Below are the code and all the weights of a small trained network. Each question names an input and a class and asks about switching units off, where a switched-off unit gives its printed mean instead of its output.

import numpy as np


def w(rows, s, z=0):
    codes = np.array(rows[::2]) - 128.0
    scale = np.full(codes.shape[1], s)
    scale[-1] = z or s
    return codes * scale


def f(y):
    return np.maximum(y, 0)


def log_softmax(a):
    a = a - a.max(-1, keepdims=True)
    return a - np.log(np.exp(a).sum(-1, keepdims=True))


def net(x, mask):
    res = np.array(x, float).reshape(1, 5) / 4 @ E
    y = f(res @ A[0][:, :-1].T + A[0][:, -1])
    res = res + np.where(mask, y, B[0][:, -1]) @ B[0][:, :-1]
    return log_softmax(res[-1] @ U[:, :-1].T + U[:, -1])


A, B = {}, {}
E = w([
[123,132,123,125,124,127],'x0',
[55,211,226,81,196,182],'x1',
[126,131,125,128,126,130],'x2',
[92,16,150,50,51,232],'x3',
[117,156,221,179,3,79],'x4',
],0.012)
A[0] = w([
[92,131,199,126,179,102,145],'neuron 0',
[177,149,128,224,77,63,253],'neuron 1',
[98,61,151,79,113,128,130],'neuron 2',
[127,30,162,90,65,186,171],'neuron 3',
[119,188,205,128,83,140,43],'neuron 4',
[134,91,51,123,129,102,199],'neuron 5',
[79,168,245,145,110,132,55],'neuron 6',
[94,114,156,95,180,199,117],'neuron 7',
[151,79,55,132,152,119,213],'neuron 8',
[99,111,143,69,108,167,98],'neuron 9',
[151,234,104,102,238,118,218],'neuron 10',
[142,90,19,165,133,147,210],'neuron 11',
[184,75,111,124,74,127,74],'neuron 12',
[162,83,150,127,34,185,160],'neuron 13',
[152,97,127,176,55,85,123],'neuron 14',
[96,186,156,148,71,144,74],'neuron 15',
[171,71,71,115,177,122,214],'neuron 16',
[168,170,91,143,87,37,185],'neuron 17',
[98,124,137,83,173,205,147],'neuron 18',
],0.012,0.0051)
B[0] = w([
[122,143,133,133,191,146,185],'neuron 0',
[153,156,159,150,93,102,245],'neuron 1',
[149,80,98,84,93,198,181],'neuron 2',
[88,85,131,99,136,178,231],'neuron 3',
[108,59,136,153,182,87,196],'neuron 4',
[101,105,144,162,171,86,187],'neuron 5',
[146,53,143,141,193,74,218],'neuron 6',
[210,125,52,101,82,140,195],'neuron 7',
[123,87,124,118,169,92,196],'neuron 8',
[152,72,99,127,135,142,179],'neuron 9',
[118,246,131,156,174,150,251],'neuron 10',
[113,80,127,156,190,92,205],'neuron 11',
[91,157,164,123,134,179,174],'neuron 12',
[66,108,148,119,130,192,206],'neuron 13',
[132,169,173,135,21,179,194],'neuron 14',
[115,59,130,155,150,113,181],'neuron 15',
[120,90,84,123,176,100,202],'neuron 16',
[165,166,163,157,83,114,215],'neuron 17',
[210,125,37,87,135,152,201],'neuron 18',
],0.012,0.019)
U = w([
[118,118,164,133,175,7,250],'0',
[79,40,132,116,167,145,28],'1',
[165,136,160,160,42,107,165],'2',
[38,121,180,101,69,187,12],'3',
[93,167,128,139,174,209,179],'4',
[196,109,108,65,89,149,131],'5',
],0.015,0.0021)

Each question gives the input, the list of numbers given to net, and the class t.
The units are the neurons (one row each of A and B). Each row of codes is followed by its name. A weight is (code - 128) times the scale printed after its matrix; where a second scale follows, it is the last column's (A, B and U).
mask holds one flag per neuron, in row order. A switched-off neuron (its flag False) gives its mean, the last column of its row in B, instead of its output. The means were averaged over made-up inputs and are rounded, as every weight is.
A unit's drop is (log p(t) with every unit on - log p(t) with that unit switched off) / (log p(t) with every unit on - log p(t) with every unit switched off).
The circuit of an input: a set's keep is (log p(t) with only the set's units on - log p(t) with every unit switched off) / (log p(t) with every unit on - log p(t) with every unit switched off). Starting from the 12 units with the biggest drops (on a tie, the unit counted first), units are removed one at a time, each time the one whose removal leaves the highest keep (on an exact tie, the one counted first), for as long as the keep stays at least 0.8.
circuit, biggest first: the units of the circuit, biggest drop first
top k neurons: the k neurons with the biggest drops, biggest first
drop of u: that unit's drop, to one decimal
input [-2,3,-1,0,-6], class 4: circuit, biggest first	neuron 10
input [-2,-1,3,-1,0], class 0: top 3 neurons	neuron 14; neuron 7; neuron 2
input [8,6,4,0,2], class 0: top 2 neurons	neuron 3; neuron 13
input [-4,8,-7,1,8], class 1: top 4 neurons	neuron 10; neuron 1; neuron 17; neuron 15
input [-5,2,-8,7,-3], class 5: top 2 neurons	neuron 7; neuron 18
input [-7,-8,-4,-6,1], class 2: top 2 neurons	neuron 14; neuron 17
input [1,0,2,6,8], class 3: top 3 neurons	neuron 14; neuron 13; neuron 11
input [-5,0,5,5,7], class 3: top 4 neurons	neuron 14; neuron 13; neuron 11; neuron 16
input [-1,1,8,6,-8], class 5: top 2 neurons	neuron 7; neuron 18
input [-5,-6,-2,4,1], class 3: top 3 neurons	neuron 14; neuron 6; neuron 12
input [-7,7,1,1,6], class 1: top 2 neurons	neuron 1; neuron 10
input [4,-2,5,4,4], class 3: drop of neuron 13	0.0
input [5,1,0,0,5], class 0: drop of neuron 4	0.4
input [-6,1,3,5,-8], class 5: circuit, biggest first	neuron 7
input [4,7,1,0,2], class 0: drop of neuron 3	0.5
input [-2,-1,7,-3,7], class 2: drop of neuron 14	0.1
